array([+5.94, -1.10, -6.01, +4.47, -5.84]): -6.01
array([-1.26, +5.31, +7.50, -3.12, +2.23]): +7.50
array([-5.15, -3.22, +5.74, +3.49, -4.09]): +5.74
array([-7.10, +2.35, +0.10, -0.94, -0.77]): +0.10
array([+1.19, -6.38, +3.44, +1.34, +3.01]): +3.44
array([+3.77, +3.07, -5.71, -3.62, +6.42]): -5.71
array([+0.00, +2.16, +1.11, +1.37, -7.95]): +1.11
array([+1.89, +3.89, +6.27, -2.17, -2.26]): +6.27
---
[-1.19 -6.89 -6.34 +2.86 +0.02 +1.32] Answer: +0.02

[[-0.36 +8.12 -0.43 -0.17 -0.01 -0.25]
 [+7.01 -1.93 +7.07 -4.28 +0.75 +0.33]
 [+0.30 -0.02 +0.21 -0.11 -0.42 -0.04]] Answer: -0.42

[-6.57 -1.43 -8.04 -6.80] Answer: -8.04

[-1.53 -2.97 -6.25 +4.93 +2.12 +0.29] Answer: +2.12

[[+0.20 +1.40 +0.62 +0.58 +0.18 -0.45 +0.73]
 [+1.42 -5.82 -5.03 +0.20 -3.17 -2.19 +1.63]
 [-4.30 +1.74 -3.00 +0.07 -0.60 -0.10 +0.75]] Answer: -0.10

[[+0.33 -6.27 +5.37 -1.39 +2.60 +1.16 -0.84]
 [-0.10 +1.91 -1.63 +0.42 -0.79 -0.35 +0.26]] Answer: -0.35

[+7.28 -7.47 +6.07 -0.67 -5.05] Answer: -0.67

[[+1.36 -5.70 -4.87 +0.09 +0.54]
 [+5.72 +2.73 -3.51 +0.16 -2.23]] Answer: +0.16

[+1.43 +5.12 +6.13 +7.47] Answer: +6.13

[-7.72 +2.59 +3.72 -0.10] Answer: +3.72
---
[1127 8773 3710 5838] Answer: 8773

[[34 77 78 32 54 23 70]
 [80 38 21 43 67 60 50]
 [27 90 92 21 59  9 81]] Answer: 77

[60  3 57 83] Answer: 3

[[ 44  44  43  43  44]
 [ 17  36  16  16  27]
 [ -2  11 -30 -28  -4]] Answer: 44

[19 77  1 42 49 50 46] Answer: 77

[[6 8 4 9 8 8 8]
 [3 1 5 6 8 0 6]
 [3 4 5 7 5 2 7]] Answer: 8

[[1 4 0 3]
 [2 5 3 8]
 [3 1 4 2]] Answer: 4

[166 132 128 212 135  29] Answer: 132

[[  8  15 -23  33]
 [  8  15 -21  28]
 [-43 -20  -9 -35]] Answer: 15
---
-2.83 -0.91 +4.52 -1.56 -2.67
+1.98 -1.86 -2.64 -0.34 -7.24
-2.82 -1.30 +4.50 -1.62 -3.56
>> -2.67

+0.76 -4.35 -1.32 +1.12 -2.91
+2.25 -3.54 +0.16 +1.36 -1.48
+1.46 +7.23 -3.65 +2.47 +3.10
>> -2.91

-7.70 +7.46 -4.93 -2.65 -5.68
-3.11 -2.37 +3.00 +6.87 +4.23
+6.92 +2.25 +1.13 -3.85 -0.26
>> -5.68

+1.97 +1.90 +0.53 +0.04 +6.77
+0.26 -0.46 +0.29 -0.60 +0.21
+0.58 +1.20 -0.65 -1.04 +1.07
>> +6.77

+0.42 -3.34 -4.74 +1.64 +1.85
-1.91 -1.47 -1.75 -2.17 -0.74
-1.84 -0.39 -0.17 -1.83 +6.35
>> +1.85

+0.74 -1.13 +5.45 +2.60 +0.29
-0.41 -0.11 -1.85 +6.07 +0.13
-0.35 -0.27 +3.52 +3.25 -0.41
>> +0.29
---
[[5614 4963 5063 7332 5507 5842 6346 3536 6512 5540 6418 4825 4138 4969
  4203]
 [5458 3392 4353 6785 3638 6272 5659 3974 4719 5965 3893 2306 5400 3390
  1171]
 [6355 4849 5414 5923 4445 6291 3875 7123 6045 7220 4714 4096 6415 6563
  3522]
 [6648 5010 4885 7237 4417 5683 4271 4862 7492 7147 6260 4487 4773 6623
  2913]
 [4360 3349 4728 6651 5010 6706 6772 4059 4010 4926 4030 2675 4991 2851
  2994]
 [5855 3967 4720 6275 3710 6174 6028 4391 4401 5920 3774 2967 6183 3302
  1747]
 [4590 4059 5028 6476 5354 6446 7542 3721 3959 4638 4466 3689 5280 2707
  3859]
 [5465 4331 5274 5619 4405 6402 6630 5204 3579 5508 3486 3544 6898 3035
  3021]
 [7211 5773 5526 6339 4503 5647 4141 6338 6994 7416 5847 5185 6187 6975
  3765]
 [5166 4777 5123 6956 5640 5981 7625 3128 5097 4704 5645 4729 4726 3417
  4382]
 [6199 4321 4860 6360 3790 6033 5572 4735 5026 6361 4245 3381 6139 4136
  1977]
 [4738 4991 5656 6073 5979 6192 8732 3606 3698 4126 4840 5027 5846 2327
  5329]] => 6355

[[ 185  -37 -727 -283 -904 -481  157]
 [ 115 -137 -415   49 -559  292 -287]
 [ 303   -1  718 -301 -192 -377  -59]
 [-537 -431  500  430  233  282  -91]
 [ 705 -113  273 -555 -617  -66 -213]
 [-171   99 -368 -536  443  392  287]
 [-312 -343  749   43 -388  264 -104]
 [ 521   60  592 -430   98 -536  311]
 [ 670 -550 -130  -48 -250 -267 -332]
 [  18 -532 -646 -360 -257 -170  767]] => 303

[[459 200 607 501 446 569 415 511 501 410 660]
 [588 610 437 666 558 596 441 552 631 825 578]
 [439 278 623 497 194 425 536 421 526 393 515]
 [415 516 261 500 436 503 361 544 562 833 671]
 [402 440 601 551 146 434 549 313 574 449 516]
 [297 541 613 558 318 496 535 154 513 426 494]
 [634 616 489 720 597 590 476 576 654 758 549]
 [431 346 614 513 164 428 544 398 556 418 521]
 [643 633 488 722 601 569 491 576 661 748 537]
 [599 625 444 667 568 582 451 557 631 816 563]
 [200 591 478 507 382 493 525 163 472 490 486]] => 439

[[483 532 572 681 269 618 558 611]
 [481 534 564 658 311 622 563 626]
 [696 849 584 620 588 466 735 598]
 [640 639 476 553 591 398 608 537]
 [500 501 588 728 210 582 504 526]
 [635 573 357 523 582 493 595 509]
 [420 563 522 571 468 581 595 751]
 [491 502 584 729 223 559 496 526]] => 696

[[3833 6178 2913 4004 3143 5138]
 [5959 5017 6403 1840 6420 5827]
 [4580 4867 4680 6782 4631 4415]
 [3962 4628 4080 8976 4044 4027]
 [4499 6270 4232 5013 4268 4935]
 [5867 7817 5792 4497 5797 6683]
 [5126 4755 4849 5114 4880 5123]
 [4419 5125 4322 1595 4526 5326]] => 4580

[[3213 6912 6771 8275 6357 6711 5315 6713 8838 5918 8764 7825 6332]
 [7548 6462 5867 5591 6699 6570 7457 6667 6091 5916 3723 6185 4555]
 [5695 5369 5590 6320 4030 6258 7469 6397 6656 5040 7506 8709 7598]
 [7260 6676 5264 6975 5514 7764 6708 7460 7071 4846 6354 8511 5743]
 [5443 6572 6420 6105 6915 5926 5775 6251 4785 6241 6695 4939 6118]
 [4635 5871 4518 8116 7159 6881 7132 6050 5865 6449 4824 5908 7177]] => 5695
---
[[-1.07 -3.01 -1.15 +6.08 -1.09]
 [+2.26 -2.57 -2.04 +5.23 -2.08]
 [-2.56 -3.03 -1.46 +5.50 -0.43]] out -1.15

[[-3.31 -2.99 +3.94 -2.63 +3.11 -4.98 -5.70]
 [+1.99 +2.10 -2.04 -1.10 -3.50 +0.12 +0.34]
 [+1.06 +2.29 -2.06 +0.28 -3.74 -0.06 +0.65]] out +3.94

[[+0.45 +0.95 +0.52 -1.05 -0.23 -0.37 -0.17]
 [+1.40 +1.23 +1.49 -1.95 -0.38 -0.40 +0.19]
 [-1.43 -5.04 +4.00 +0.92 +6.52 -2.28 -3.79]] out +0.52

[[-2.09 -1.00 +2.94 +1.89 -2.18 +5.76]
 [-1.40 -2.51 -0.10 -0.35 +2.68 +1.94]
 [-1.33 -0.71 +1.28 -3.36 +0.60 +2.47]] out +2.94

[[-0.29 -0.04 +1.79 +4.14 +0.63 +0.74 -1.98]
 [+0.17 -0.12 -1.01 -5.63 -0.21 +0.58 +1.55]
 [+0.70 +0.67 +0.19 -7.34 -3.25 -0.48 -1.98]] out +1.79

[[+0.00 +5.30 +5.44 +6.63 +5.36 +5.37]
 [-0.11 +0.16 +0.01 +6.63 +5.27 -0.02]
 [-0.04 -0.18 -0.10 +6.63 +5.25 +5.34]] out +5.44
---
Q:
-0.69 +0.15 -0.65 +0.54 +0.71
-1.55 -1.19 -2.17 +2.06 +5.86
-2.24 +3.10 -0.01 +0.61 +3.65
A: -0.65

Q: -6.24 -4.76 -1.57 -6.91
A: -1.57

Q:
-6.66 -1.28 -2.36 -0.38 -1.06 -1.54
-0.56 +1.93 +2.19 +4.35 +4.99 -1.62
A: -2.36

Q: -1.37 +5.98 -2.45 -1.88
A: -2.45

Q: +6.47 -1.33 -0.04 +0.00
A: -0.04

Q: -2.94 +0.43 +4.15 -4.46 -5.94 +0.02
A: +4.15

Q:
-3.64 -5.49 -2.45 -3.84
+0.04 +7.22 -0.69 +5.39
A: -2.45
